Each row is followed by its class number.
[ 333 -240 -199  -88  -52  196 -296 -102  -28 -287  237   37 -120 -562
 -357   29  -92 -288   82   85 -333  188  419  212 -539  210   23  229
  -19 -326  349  -60  103   73 -239   34] => 3
[ 135  -23  411   36 -162  250 -359   12 -354  194   12 -114 -135 -421
  -30  -16 -102   22 -143   15 -127  356  158 -229  -56 -118  117   20
  129 -221  274  300  184 -119   21 -546] => 6
[ 292 -166  -84  -69 -338  -14 -633 -274 -301 -264  434  104  282 -241
 -373 -669 -179  154 -245  -45 -276  403  184  251 -292    9 -392 -117
  -20   58  156  -14 -186  242  165 -460] => 2
[ -23  -16 -237   27   16   21 -281  203 -364 -618  130  -22  155   41
 -804 -315 -115 -238  -43  453 -199 -423  331  -33  313 -130  -10  366
  -92 -123 -132  442  -30  325 -114 -357] => 0
[ -88  164 -404  -84 -139 -150   86 -113  151  113  143  208    7   59
 -168  -57  144 -206  254   67  103  -59  -40  347 -230  450 -160   47
  319  143   -2  -16   25  164 -208  109] => 7
[ -21  121 -127 -211  -39  -12 -544  -53  130  -69  214  195  -47 -392
 -182 -250   11 -132 -122   94 -260  -38  122  421  -55 -193 -344  102
  -86 -302  391   41  255  -84 -253   63] => 5
[ 219 -203   74 -214  -98   35 -148  -46 -169 -253   46   52   66 -315
 -134   17  -79  -45 -122  -81 -358  290  294  219 -245  -14   15  -85
 -380 -141   74   87 -199  141    1 -275] => 3
[-183   87  155 -170  -87   44 -107 -219 -259  -89  160 -246  -68  -39
 -267 -120   26 -248   44  -33   91  328  403  368  117   23   85  341
  -47   -3  -67   78 -120  407  232 -231] => 6
[ 175 -240 -267 -139 -237  230  345   -4 -292 -150 -125   22   70  -87
  231  175 -167   93  164 -351  231   71  203  107 -166  414  -69  350
 -144 -157 -659 -189  -24 -156 -274  -40] => 3
[ 259  -93   18   96 -502   15  195   -6  106 -164    0  -86  -72 -154
 -177 -178 -100   63  295 -114  162   -2  330   58 -449  183  -49  378
  -90   42 -329  -72  115   95   30  -20] => 0
[ -27   -2 -112  391 -370 -234 -151 -387  252 -320  345  150   95   85
 -602 -155   -9   26  203   93  -23 -410  153  110  137 -170 -280  229
  -36 -109  -38   -1 -192  510  225 -154] => 7
[ 264 -185   16  292  -85  247  -37  241 -546  420    1 -188  376  -46
  154 -223  161  300 -191   44 -822    4 -257  -24  317 -178 -334   57
   39 -268  235  157 -317 -424   88 -706] => 2
[-104   40  203 -299 -143   -5  142  185 -229  302 -102 -118 -267 -451
  129  151   51 -226   53  129   60   57  108  131    1   63  232  369
  -81  -57  288  -28    8  -73  -22 -136] => 7
[ 147 -167  164   67 -132   16 -406 -214 -293  206  348  -91  133   -9
 -308 -259 -203   22 -199  271 -290  111  315    2  152 -431  -13  206
   68 -220  -98  264 -403  -61   99 -791] => 3
[ -71  108  192 -240   57 -672   68  376  522  301  -57  639 -199  -67
   29  438  -55 -514 -129  219  261 -649  348  115    3 -347  225   79
  -19  -67 -144  -98 -365  -63  -36  -22] => 4
[ 141   26 -312 -153  152   58  -64  185  123 -269  247  157   65   34
 -103   92    2  -56  289  372 -210  -37  -68  -62  -62   37  -54  231
  -97 -256  -36  156  -10   51  144  -79] => 0
[ 343 -252 -366  504  -62  388 -106 -351 -271 -182  460 -220  139  -87
 -398 -468  -20   49  287   97 -627  138  -12   10  148  -16 -159  167
   90 -342  -96  303  116  169   27 -502] => 2
[ -30  118   88   52  148 -531   23 -240  109  450 -132  314   65  -40
 -117 -339  304 -181 -134 -122 -317 -154  -61 -208  134 -428 -201  260
 -115 -420   75   30 -342 -479 -331 -131] => 7
[ -31   -9 -147  210 -184  137 -537 -200  115 -526  347 -139  107 -293
 -611 -299 -320   47  120   81 -200  206  256  -47  -21   -6 -416  -82
  -96 -213  247  230  228  335   75 -207] => 2
[ 123 -113   12  -43    7 -122   94   87 -322 -132 -147 -256  -24  -27
 -180  -12 -169 -188   29  218 -303  233  294 -155 -111 -346  195  112
  -45 -154   40  220   14   84  233 -103] => 4
[  89  -48  173 -304  -92    7  -50  293 -438  287   77   41 -102 -210
 -114  297  199 -280   15  491 -353   72  144   51 -231  143  297  165
  410 -153  241   21 -414 -198  180 -381] => 3
[ -27 -146 -103   46 -191 -152  -19  -36  221 -419  -42  -89  -15 -595
 -340   91 -128 -115   -7  112 -337  253  256 -152 -431   39 -194   35
 -101 -367  154 -135  -50  132   51   20] => 3
[ 475 -541 -358 -425 -162  138 -451 -317 -418 -149  298 -373 -111 -388
   20  -87 -338  -91 -245  396 -188  509  234  406 -524   80  301 -550
  685   -9  125  -40  102  165  110  -83] => 7
[ 188  -85  -99   84   39 -183  223   51  381 -409  -42  144 -206 -223
 -401 -109  190 -294  280  132 -131 -175  236 -214 -309  151   88  200
  -78 -200 -244 -151   92   57  -63  251] => 1
[ 436 -294   55 -235   43  -88  165 -123  -49  242   55 -111 -197 -148
  252  -81  -85 -133   56 -152  -37  320  -59 -148 -618  115  548 -298
  124  153  -95  -21  -35 -253 -225  188] => 6
[ 232    8 -155  -99  109  134  -97 -434   46  -48  272 -111 -241   40
 -202 -540  412 -189  254  290 -175   31 -134  340 -204  195  255 -128
   38  197  118   34  218   54  -63  185] => 0
[ -38 -134  272  129 -340    3  -18  463  199 -510 -335   94  -48 -422
 -455  172 -316    0  -34   42   86   44  376 -377 -416  165 -187  275
 -174  -95  148   35  174   80  118 -195] => 6
[ 195 -172  -77 -109 -275   58 -170 -237   15  259   71   54 -111 -584
   60 -194   -9   46  -92  140 -382  178   64  437 -244  -13 -287 -189
   71 -195   67 -195   91 -159  -99 -206] => 5
[ 385 -288 -191  118 -253  169 -447 -582 -550 -186  251   20  196 -100
 -139 -311    9  209 -162  -98 -451   79   96  -49  147 -323 -166  -59
 -203 -446 -178  -14 -150 -103 -145 -493] => 2
[ -60  -81  -42  180 -198 -204 -206 -297 -230  -84  163 -334  159  -16
 -558 -454 -110    7 -125  154 -385 -169   36   35  130 -401 -137   74
   19  -65  245  248 -166  179  -42 -117] => 6
[ 248 -365 -225  276 -299  -81 -239 -245   82   29  496 -142  -55 -156
 -259 -464  -88  -57  170  -16 -259 -207   37  133 -279  -90  -74  207
   50 -131  -80 -170 -129 -186 -295 -277] => 7
[ 118  -65 -188  112  -21  170 -123 -188  -92 -106  327 -340   73 -186
 -187 -613  134  206  224   19 -263  296 -307  290 -158  341 -378  163
 -108   32   -7   42  -17  -59  152  100] => 0
[ 143 -120   16 -171  -10  -88   55  262  -66   87 -211   56 -264 -319
 -107  215  284 -296   93  339 -254  409  241 -111 -329  159  168  131
   80 -265   96  -69   50 -348   28  -50] => 3
[ -79    8 -306 -215  139  -28 -329 -156  -95   46  507 -411 -223  213
 -160 -235  -96 -310  149  199   35  271 -206  356  -56   85  321  -56
  293  250  359  241  217  415  -25  229] => 1
[-269  -83    0  -55  -11 -253   13  304  279 -219  -83   59   76 -402
 -296 -214   86 -255 -102  255 -308  -97  123 -101  -72   24 -283  356
 -129 -298  179 -149 -286   14  -34 -530] => 5
[ 265 -367 -195 -274 -235  111 -349 -127   22 -461  105 -196 -111 -411
  -98 -230  -17  -58   45   29 -410  563  303  519 -282  -41 -134 -184
 -322 -264  364   -3  360  104  127 -170] => 7
[-251 -148 -118 -246  157 -128    9  378 -112 -263   33 -133 -193  231
 -391   17  -85 -410  146  369 -135  260  172   99 -119  -21  155  482
  207 -180 -198  131  -38  138  176 -263] => 4
[ 158 -264 -260  251 -247 -103  107  -88  452 -144  110   46   48 -551
 -330   -8 -325  -63  115   31 -432 -497  409   14 -156 -388 -295  304
 -113 -588  -68 -117   39 -161 -419   95] => 5
[-435  166 -101  -10 -169   24 -284  140   -4  -94  211   65    7 -227
 -252  -66  206 -103  -22  263 -237 -527 -249  437   58  283 -407  128
   47  -73   59 -134 -275   78 -166 -430] => 0
[ 111 -250 -126  411 -120   98 -125  234  270 -557 -102 -169   24 -244
 -411   50 -162   50  -35  305 -361 -545  166 -202  133 -247 -232  170
 -448 -352   36  156  145  -74  -53 -141] => 1
[-194   -8  163   18  -58 -114 -360   85  -96 -512  186 -245   23  149
 -655 -342 -129 -146 -129  453 -530   82  202  -67   12 -562   72   58
 -219   -4  134  272 -142  291  360 -434] => 2
[ 113 -245 -284  -26  -96  525 -752  -26 -363 -521  369 -492  -35 -334
 -425 -309   67  178   89  385 -206  244 -219  200   -4  525 -234  -54
    0  -23  762  167  354  202    1  -77] => 3
[ 274 -112 -422   85  101  -16 -535 -520 -123  -19  506 -234   85   31
 -130 -428   70  180  255  133 -125  271 -220  269  199  -40 -303 -294
   23  -45  414  286  255  237   67   91] => 6
[ 298 -419 -251  371 -146 -103 -226 -103 -136   33  328  -49  131  -35
 -545  102 -307  -26   38  157 -198  -25  279 -243   88 -210   70   31
  360 -361  -33  335 -177  -70 -131 -160] => 0
[-332  334  318   29  140 -178  152  479   60   33 -356  172   28 -290
 -101  131   14 -258 -107  121  -89 -113  109 -393   90 -111 -200  606
 -148 -322   73   54 -202  -93  161 -290] => 5
[ 194 -178  -42  313 -300  -16 -232 -243 -275  460  261 -243   80 -288
  133 -326  -90  237  -81 -225 -441  392  -32   98  -29 -363 -344   12
  274 -369 -141  -58  -13 -388  -29 -212] => 5
[-103   73  275  196  -46  360 -148  134 -102 -387  -49  130   98 -408
 -322 -164 -311  -54 -237 -317 -425   14  111 -122   45  -46 -178  117
 -331 -296   40  273  108  119 -152 -466] => 3
[ 390 -505   21  -32   53  197 -625  235 -613   49  759   85  -13   26
   57 -223 -335   76 -164  123 -308  175 -194  537 -212  -34  291 -510
  407  323 -195  484 -166  123   27 -899] => 3
[ -87  375  104 -346 -215  222 -187  136 -382  471  346   60 -174   26
  258   82  339  102  324  118  621  214 -266  421  246  672   89  165
  160  497  332  202  168  325  209 -124] => 1
[ 375 -402 -226   12 -165   45  -30 -126  -13   60  165 -327   67 -590
 -186 -281 -363  -38  -93  185 -756  235  410  308 -132 -457 -227  137
  187 -593  -89   54   23  -98   22 -157] => 5
[ -13   78 -106    5  -81  151  -97 -132  -33 -157  -69 -281  108 -270
  -96  -15  -57   57  -11  103 -298   96  164   89  -12  -66 -232  -59
 -400 -136  164   18   34  -56    4   80] => 0
[ -47  129   84 -435  105  110   44  722  581 -328 -627  279 -394 -265
  310  812   32  -90  128  304  346  190  197 -229 -320  391   37 -338
 -202    1  138 -181  645  -66   73  275] => 2
[ -17  190  206  -31 -366   60 -249  -85   46  104  134  262 -112 -298
   73 -126  285   60   71 -181   75   19  -76  175 -302  336 -195  -34
 -178  104    4 -303  -37 -214  -97  -81] => 5
[ 289 -472 -208 -176    7  -18 -266   77 -193 -143  360  113 -131  -74
  102   42 -319  -70  -54  218 -300 -277   26  393  -52 -415  309 -545
  350  -17  131  106  240  187 -154 -235] => 3
[  66 -168 -469   54 -414  115 -125 -333  183 -320  360 -455   40 -170
  -66 -476 -144  161  318   -9  -43 -133 -181  267  -51  107 -382  293
 -107 -249  -24 -141  218   52  -32  177] => 5
[-149   11    1 -148 -147  -31  -25  237 -349  -82  143  115 -121 -213
 -158  -45   71 -239    7  143   31 -145   57  224 -187  248  126  217
  264  118 -144   -4 -113   90  -93 -282] => 2
[ 108 -133 -356   99   63 -149  -53    6  138   54   23 -100  -64 -501
  -63   23   94  -75   71  303 -496  -79   62  190  127 -217 -300  -57
  -86 -479  -17   56  103 -324 -158   88] => 7
[ -90  112  -93  277 -156  194 -505  294  462 -436  245  321  -92 -315
 -515   47 -171  -57   72  410  121 -562  253   62   81  230 -352  -81
  -91   64  -17   27  289  397 -141 -408] => 4
[ 257  -86 -337 -129 -356  288 -460 -545 -286  -25  694 -265   84   10
 -149 -117  165  194  447  209  107   72  246  729  352  150 -152   68
   55  -27  324  138   84  482  206  -68] => 5
[  77 -218  -69   56 -306  -16  -37  118   28   64  -15  153   18 -414
 -200   24  -67   36   19   12 -194  271  286  117 -379  235 -373  193
   88 -204  -44 -190  -73 -150 -130 -339] => 3
[  71  176  -53  107 -148  204  -47 -269 -237  185  135  204  162 -252
  128  -69   78   33  -12 -275 -139  119   23    3  274  -46 -197  253
   19 -449   56  192   63  -76  -63 -308] => 2
[ 334 -360  -62  344  -58 -146  111  111  311 -110   53  -89  101 -387
 -148  270 -282    0   62  172 -316   26  402 -384  -50 -356  -26  154
 -265 -441  -11  127 -207  -31  172 -265] => 2
[-276   49  -50  -70   67 -164 -228   82 -537  455  220   -8  -50  -89
  -58  -96  233 -131 -125  176   11   72 -363  344   86  232    4  137
  388  281  518  121 -221  131 -114 -269] => 7
[ 442 -400   44  249 -376   12 -249 -264 -110  -88  337 -281  169 -303
 -188 -489 -466  129 -151 -337 -354  328  300   52 -155 -399  -63   14
 -234 -210   83  286   -3   28   55 -332] => 1
[ -64  180    4 -195  -49  148 -307  -68 -587  283   64   23   91 -455
  117 -386  150 -128 -321  131 -231  571  -91  152 -159  358 -221   16
  187   26  -28  -73 -224  -46   54 -695] => 5
[-113  162  237  287 -145 -101   67 -169  196  138  137  -90  129    0
 -227 -213  -42  160  120 -170   28  -21  166 -137  176 -230 -169  218
  -88  -76 -135  221 -136  114   24 -208] => 0
[ 100   61 -339   -3  -51 -286 -498 -267 -402  121  396  383  360  -95
 -179 -430   49  -48 -152 -111   25   48  -12  209  134   21 -410  142
  282 -256   98  367 -233   42 -190 -454] => 0
[ -95  -69 -174  -10 -210 -218 -224 -296  286 -104  258 -239  -19  180
 -102 -244  -34   32  -41  -52 -127  194   15  504   58 -322 -218  -92
  -29  -99  -28   23   88  114  216  201] => 1
[ -20 -301 -225 -206  -96  -68  145  283 -447 -133 -118 -583   73 -393
 -246 -487  -19 -142  -16  158 -642  580 -101  275 -428  255 -267  393
  -52  -64  326  -44 -125   -4  156 -146] => 6
